Below is a small trained network, with its code and all its weights. Each question gives an input and a target symbol and asks what happens when units are switched off, that is, made to give their printed mean instead of their output.

import numpy as np


def w(rows, s, z=0):
    codes = np.array(rows[::2]) - 128.0
    scale = np.full(codes.shape[1], s)
    scale[-1] = z or s
    return codes * scale


def norm(h):
    return h / np.sqrt((h * h).mean(-1, keepdims=True) + 1e-5)


def softmax(a):
    e = np.exp(a - a.max(-1, keepdims=True))
    return e / e.sum(-1, keepdims=True)


def log_softmax(a):
    a = a - a.max(-1, keepdims=True)
    return a - np.log(np.exp(a).sum(-1, keepdims=True))


def net(x, mask):
    ids = ['αγδεζμπτψω'.index(c) for c in x.split()]
    T = len(ids)
    res = E[ids] + P[:T]
    u = 0
    for l in range(2):
        r = norm(res)
        for j in range(3):
            rows = slice(2 * j, 2 * j + 2)
            q, k, v = (r @ M[l][rows].T for M in (Q, K, V))
            z = softmax(np.where(np.tri(T) > 0, q @ k.T / 2**0.5, -1e9)) @ v
            o = O[l][rows]
            res = res + np.where(mask[u + j], z, o[:, -1]) @ o[:, :-1]
        u += 3
    return log_softmax(norm(res)[-1] @ U[:, :-1].T + U[:, -1])


Q, K, V, O = {}, {}, {}, {}
E = w([
[118,140,200,122,100,150,133],'α',
[104,134,126,140,102,82,120],'γ',
[89,127,178,96,124,109,103],'δ',
[82,102,98,165,131,96,167],'ε',
[98,118,137,90,96,112,162],'ζ',
[109,76,145,165,152,136,109],'μ',
[101,107,153,74,37,150,157],'π',
[159,122,139,165,104,128,167],'τ',
[177,125,207,92,120,75,87],'ψ',
[104,86,252,94,155,70,190],'ω',
],0.022)
P = w([
[183,138,61,80,204,167,123],'0',
[121,113,104,92,8,103,172],'1',
[148,82,150,111,17,99,146],'2',
[134,91,167,107,63,95,113],'3',
[94,125,176,109,72,76,111],'4',
[113,118,187,118,91,87,116],'5',
[122,112,186,143,115,84,108],'6',
[107,135,197,136,126,88,95],'7',
[103,140,205,151,133,78,96],'8',
[104,150,210,152,135,96,106],'9',
[133,149,194,166,130,75,120],'10',
],0.013)
Q[0] = w([
[88,67,196,103,117,1,168],'L0H1',
[102,156,76,120,116,206,99],'L0H1',
[95,141,144,187,35,93,92],'L0H2',
[129,162,87,248,59,210,82],'L0H2',
[153,172,155,148,149,167,198],'L0H3',
[171,110,75,94,186,203,87],'L0H3',
],0.01)
K[0] = w([
[173,108,62,96,221,206,181],'L0H1',
[25,62,169,113,2,57,137],'L0H1',
[167,185,114,166,227,170,246],'L0H2',
[75,35,208,176,111,37,230],'L0H2',
[54,81,92,115,151,122,125],'L0H3',
[55,80,112,184,93,130,88],'L0H3',
],0.0087)
V[0] = w([
[138,230,96,159,127,162,141],'L0H1',
[138,107,192,180,153,168,136],'L0H1',
[48,119,141,95,162,133,165],'L0H2',
[70,129,107,90,112,167,5],'L0H2',
[46,197,67,107,237,101,136],'L0H3',
[148,141,121,79,154,169,158],'L0H3',
],0.013)
O[0] = w([
[126,164,216,38,160,183,81,66],'L0H1',
[44,155,120,207,107,201,123,94],'L0H1',
[10,129,106,90,110,100,113,114],'L0H2',
[161,134,144,159,149,113,68,128],'L0H2',
[189,75,147,169,203,108,60,2],'L0H3',
[113,53,119,88,94,172,65,165],'L0H3',
],0.013,0.0087)
Q[1] = w([
[210,226,109,122,128,151,98],'L1H1',
[143,195,114,63,185,139,145],'L1H1',
[190,126,141,107,207,236,65],'L1H2',
[135,120,129,173,180,84,126],'L1H2',
[138,112,114,204,250,180,86],'L1H3',
[91,119,177,189,106,114,191],'L1H3',
],0.013)
K[1] = w([
[56,123,39,227,84,143,189],'L1H1',
[141,219,40,133,109,184,216],'L1H1',
[53,101,103,227,56,76,156],'L1H2',
[110,152,27,111,116,147,89],'L1H2',
[117,61,2,66,46,216,42],'L1H3',
[132,224,148,137,144,118,92],'L1H3',
],0.0098)
V[1] = w([
[130,68,41,121,174,159,78],'L1H1',
[68,157,58,198,122,212,231],'L1H1',
[237,42,50,27,130,129,249],'L1H2',
[27,80,90,45,31,102,184],'L1H2',
[98,101,194,187,155,236,254],'L1H3',
[230,235,115,105,12,117,78],'L1H3',
],0.009)
O[1] = w([
[63,63,98,176,171,171,90,110],'L1H1',
[148,166,181,222,131,189,79,22],'L1H1',
[40,105,102,161,253,126,235,252],'L1H2',
[51,231,150,96,179,126,82,111],'L1H2',
[177,39,192,124,142,163,155,108],'L1H3',
[225,175,22,87,128,170,165,181],'L1H3',
],0.012,0.011)
U = w([
[143,109,158,74,136,154,4,185],'α',
[231,200,210,152,188,4,85,212],'γ',
[98,87,93,104,89,34,46,2],'δ',
[78,96,237,112,101,32,147,161],'ε',
[27,69,85,47,156,173,79,238],'ζ',
[136,88,143,176,93,138,72,95],'μ',
[131,254,47,100,135,136,115,163],'π',
[136,111,179,54,195,224,92,59],'τ',
[124,86,101,152,181,163,177,83],'ψ',
[57,159,140,224,168,103,64,100],'ω',
],0.0072,0.0043)

Each question gives the input, a string of symbols that net reads in full, and the target symbol t.
The units are the heads (2 rows each of Q, K, V and O). Each row of codes is followed by its name. A weight is (code - 128) times the scale printed after its matrix; where a second scale follows, it is the last column's (O and U).
mask holds one flag per head, layer by layer. A switched-off head (its flag False) gives its mean, the last column of its rows in O, instead of its output. The means were averaged over made-up inputs and are rounded, as every weight is.
A unit's drop is (log p(t) with every unit on - log p(t) with that unit switched off) / (log p(t) with every unit on - log p(t) with every unit switched off).
The circuit of an input: a set's keep is (log p(t) with only the set's units on - log p(t) with every unit switched off) / (log p(t) with every unit on - log p(t) with every unit switched off). Starting from all 6 units, units are removed one at a time, each time the one whose removal leaves the highest keep (on an exact tie, the one counted first), for as long as the keep stays at least 0.8.
units of the circuit, in order: the units of the circuit, biggest drop first
unit that matters most: the unit with the biggest drop
which heads matter: for each layer, one digit per head in row order, 1 if its drop is at least 0.15 and else 0, layers parted by /
drop of u: that unit's drop, to one decimal
input π α ψ ψ ε, target π: unit that matters most	L1H3
input ω γ ψ ψ δ ω δ ψ δ α, target ω: units of the circuit, in order	[L0H1; L1H1]
input δ δ α δ, target δ: units of the circuit, in order	[L0H3; L0H2; L1H2]
input ω α ψ τ τ δ ζ ψ τ ε, target ω: which heads matter	100 / 110
input π μ ψ δ ψ ψ ω α ψ ψ δ, target π: units of the circuit, in order	[L0H3; L1H3]
input δ α π ω ζ, target δ: units of the circuit, in order	[L0H2; L0H3; L1H2]
input ψ δ ζ δ π δ ψ δ τ δ, target ψ: units of the circuit, in order	[L0H2; L1H2]
input ε ψ ψ ψ π τ ω μ μ, target ε: which heads matter	101 / 101
input α δ δ, target α: units of the circuit, in order	[L0H1; L1H2]
input π ψ γ, target π: which heads matter	000 / 001
input α δ α, target α: which heads matter	100 / 010
input ω ε π ψ, target ω: units of the circuit, in order	[L0H1; L1H1; L0H3]
input δ δ γ, target δ: units of the circuit, in order	[L0H3; L1H2; L1H3]
input ω ψ ψ τ α δ π μ ψ μ, target ω: unit that matters most	L0H1
input ω ε ψ ζ α α ψ μ ψ δ, target ω: which heads matter	100 / 100
input δ ζ α ψ ε α, target δ: drop of L0H3	0.5
input ψ ω ζ ψ α, target ψ: drop of L1H2	0.5
input γ τ δ ψ ψ ω μ ψ ω ω, target γ: drop of L0H3	0.2
input π τ τ α μ δ, target π: drop of L1H3	0.1
input ω ζ γ δ π ω π τ, target ω: unit that matters most	L0H1
